Here is a tiny trained network, its code and every weight. The questions are about switching its units off for an input and a target symbol, where a switched-off unit gives its printed mean instead of its output.

import numpy as np


def w(rows, s, z=0):
    codes = np.array(rows[::2]) - 128.0
    scale = np.full(codes.shape[1], s)
    scale[-1] = z or s
    return codes * scale


def f(y):
    return np.maximum(y, 0)


def softmax(a):
    e = np.exp(a - a.max(-1, keepdims=True))
    return e / e.sum(-1, keepdims=True)


def log_softmax(a):
    a = a - a.max(-1, keepdims=True)
    return a - np.log(np.exp(a).sum(-1, keepdims=True))


def net(x, mask):
    ids = ['δεζθλσφω'.index(c) for c in x.split()]
    T = len(ids)
    res = E[ids] + P[:T]
    u = 0
    for l in range(2):
        q, k, v = (res @ M[l].T for M in (Q, K, V))
        z = softmax(np.where(np.tri(T) > 0, q @ k.T / 2**0.5, -1e9)) @ v
        res = res + np.where(mask[u], z, O[l][:, -1]) @ O[l][:, :-1]
        u += 1
        y = f(res @ A[l][:, :-1].T + A[l][:, -1])
        res = res + np.where(mask[u : u + 4], y, B[l][:, -1]) @ B[l][:, :-1]
        u += 4
    return log_softmax(res[-1] @ U[:, :-1].T + U[:, -1])


Q, K, V, O, A, B = {}, {}, {}, {}, {}, {}
E = w([
[137,135,161,197,182,70,78],'δ',
[200,151,113,219,206,85,98],'ε',
[124,97,129,194,184,97,88],'ζ',
[199,84,172,118,166,32,248],'θ',
[164,4,67,163,223,164,112],'λ',
[76,49,140,147,218,219,165],'σ',
[126,82,215,136,156,157,91],'φ',
[138,67,90,160,86,113,58],'ω',
],0.017)
P = w([
[147,147,121,252,125,113,97],'0',
[155,116,110,183,134,124,108],'1',
[138,115,107,168,122,142,112],'2',
[135,103,117,147,98,147,116],'3',
[131,90,134,133,78,154,103],'4',
[141,82,142,111,83,168,104],'5',
[140,106,137,123,86,169,83],'6',
],0.013)
Q[0] = w([
[113,149,142,43,142,80,255],'0.h1',
[78,214,99,70,162,111,167],'0.h1',
],0.0092)
K[0] = w([
[137,84,105,80,141,215,70],'0.h1',
[148,96,123,188,123,133,2],'0.h1',
],0.0078)
V[0] = w([
[101,179,254,100,183,87,160],'0.h1',
[73,158,132,171,142,162,65],'0.h1',
],0.0071)
O[0] = w([
[162,74,236,69,122,62,203,19],'0.h1',
[213,74,224,46,232,239,2,1],'0.h1',
],0.0067,0.00063)
A[0] = w([
[137,129,109,65,90,175,75,30],'0.n1',
[112,117,120,192,132,160,138,163],'0.n2',
[178,254,149,129,152,135,123,8],'0.n3',
[67,140,129,133,154,164,123,238],'0.n4',
],0.0094,0.0016)
B[0] = w([
[100,131,127,166,142,76,110,154],'0.n1',
[142,111,172,156,137,88,121,253],'0.n2',
[186,153,175,110,66,121,74,144],'0.n3',
[176,10,92,96,135,88,118,187],'0.n4',
],0.011,0.0065)
Q[1] = w([
[129,111,157,115,220,164,1],'1.h1',
[141,78,142,193,176,82,131],'1.h1',
],0.0099)
K[1] = w([
[136,100,210,255,201,104,69],'1.h1',
[109,34,199,178,22,202,73],'1.h1',
],0.0087)
V[1] = w([
[84,132,254,91,139,137,136],'1.h1',
[91,42,106,134,190,155,158],'1.h1',
],0.011)
O[1] = w([
[56,106,254,131,148,137,168,65],'1.h1',
[74,180,126,199,98,181,144,250],'1.h1',
],0.017,0.013)
A[1] = w([
[85,165,91,187,74,189,184,68],'1.n1',
[116,170,89,143,87,208,107,2],'1.n2',
[192,146,2,39,197,57,55,55],'1.n3',
[49,136,182,241,121,152,112,145],'1.n4',
],0.0059,0.0044)
B[1] = w([
[138,174,78,73,162,8,118,229],'1.n1',
[145,114,173,113,183,2,162,192],'1.n2',
[43,117,187,69,51,145,198,223],'1.n3',
[147,117,126,28,160,224,165,254],'1.n4',
],0.0088,0.02)
U = w([
[95,123,129,159,202,77,82,139],'δ',
[181,143,113,57,124,127,158,12],'ε',
[202,148,59,160,118,252,67,253],'ζ',
[165,132,124,223,105,127,240,136],'θ',
[172,162,31,124,153,126,123,120],'λ',
[140,204,69,74,190,176,178,59],'σ',
[69,147,156,213,94,185,198,170],'φ',
[145,151,63,163,31,236,181,172],'ω',
],0.0044,0.005)

Each question gives the input, a string of symbols that net reads in full, and the target symbol t.
The units are the heads (2 rows each of Q, K, V and O) and the neurons (one row each of A and B). Each row of codes is followed by its name. A weight is (code - 128) times the scale printed after its matrix; where a second scale follows, it is the last column's (O, A, B and U).
mask holds one flag per unit, layer by layer, with each layer's heads first. A switched-off unit (its flag False) gives its mean, the last column of its rows in O or B, instead of its output. The means were averaged over made-up inputs and are rounded, as every weight is.
A unit's drop is (log p(t) with every unit on - log p(t) with that unit switched off) / (log p(t) with every unit on - log p(t) with every unit switched off).
The circuit of an input: a set's keep is (log p(t) with only the set's units on - log p(t) with every unit switched off) / (log p(t) with every unit on - log p(t) with every unit switched off). Starting from all 10 units, units are removed one at a time, each time the one whose removal leaves the highest keep (on an exact tie, the one counted first), for as long as the keep stays at least 0.8.
units of the circuit, in order: the units of the circuit, biggest drop first
unit that matters most: the unit with the biggest drop
top k neurons: the k neurons with the biggest drops, biggest first
top k neurons in layer l: the k neurons of layer l with the biggest drops, biggest first
input δ θ φ δ σ δ, target σ: unit that matters most => 0.h1
input δ σ λ, target δ: units of the circuit, in order => 1.h1, 0.h1, 1.n4
input ε θ λ, target λ: units of the circuit, in order => 0.h1, 1.h1, 1.n1
input λ ε λ ω δ, target λ: units of the circuit, in order => 1.h1, 0.n2, 0.h1, 1.n2
input θ λ δ, target λ: units of the circuit, in order => 1.h1, 0.h1, 1.n1
input ω σ ω ε, target ω: units of the circuit, in order => 1.n3, 1.h1, 1.n1, 0.h1
input ζ φ ζ λ, target ζ: units of the circuit, in order => 1.n1, 1.n3, 0.h1
input δ λ σ δ ω, target δ: units of the circuit, in order => 0.h1, 1.h1, 1.n4
input σ ω ε ε σ ε λ, target σ: top 4 neurons => 1.n4, 1.n1, 0.n2, 0.n4
input λ λ θ ζ ζ λ ε, target λ: units of the circuit, in order => 1.h1, 1.n3, 1.n1, 0.h1
input ε ζ ζ, target ε: units of the circuit, in order => 1.h1, 0.n3, 1.n3
input φ ζ λ δ, target φ: units of the circuit, in order => 1.h1, 0.h1
input σ ζ λ φ, target σ: top 3 neurons => 1.n4, 0.n2, 1.n1
input θ λ σ σ φ ζ, target φ: units of the circuit, in order => 1.h1
input ε σ ε, target ε: units of the circuit, in order => 1.h1, 0.n3, 1.n3
input σ λ σ ζ, target σ: top 2 neurons => 1.n4, 1.n1
input δ ω θ ε ω λ, target ω: units of the circuit, in order => 0.h1, 1.h1, 1.n1, 1.n3
input θ φ δ, target φ: units of the circuit, in order => 1.h1, 1.n1
input σ ζ δ, target σ: top 2 neurons => 1.n4, 0.n2
input σ ε δ ζ φ σ, target σ: top 3 neurons => 0.n2, 1.n4, 1.n1
input λ σ σ ε λ φ, target λ: top 2 neurons => 0.n2, 1.n2
input σ ε σ λ φ ε λ, target σ: top 3 neurons => 1.n4, 0.n2, 1.n1
input λ λ φ ω ε φ σ, target λ: unit that matters most => 0.n2
input σ ω φ σ, target σ: top 3 neurons => 1.n4, 0.n2, 1.n1
input λ σ σ λ σ ε θ, target σ: top 3 neurons => 1.n1, 1.n4, 0.n4
input ε φ ω, target ε: top 2 neurons in layer 0 => 0.n3, 0.n2
input λ σ σ ζ δ σ θ, target σ: unit that matters most => 1.h1
input ε σ ε φ, target ε: top 3 neurons => 0.n3, 1.n3, 0.n4
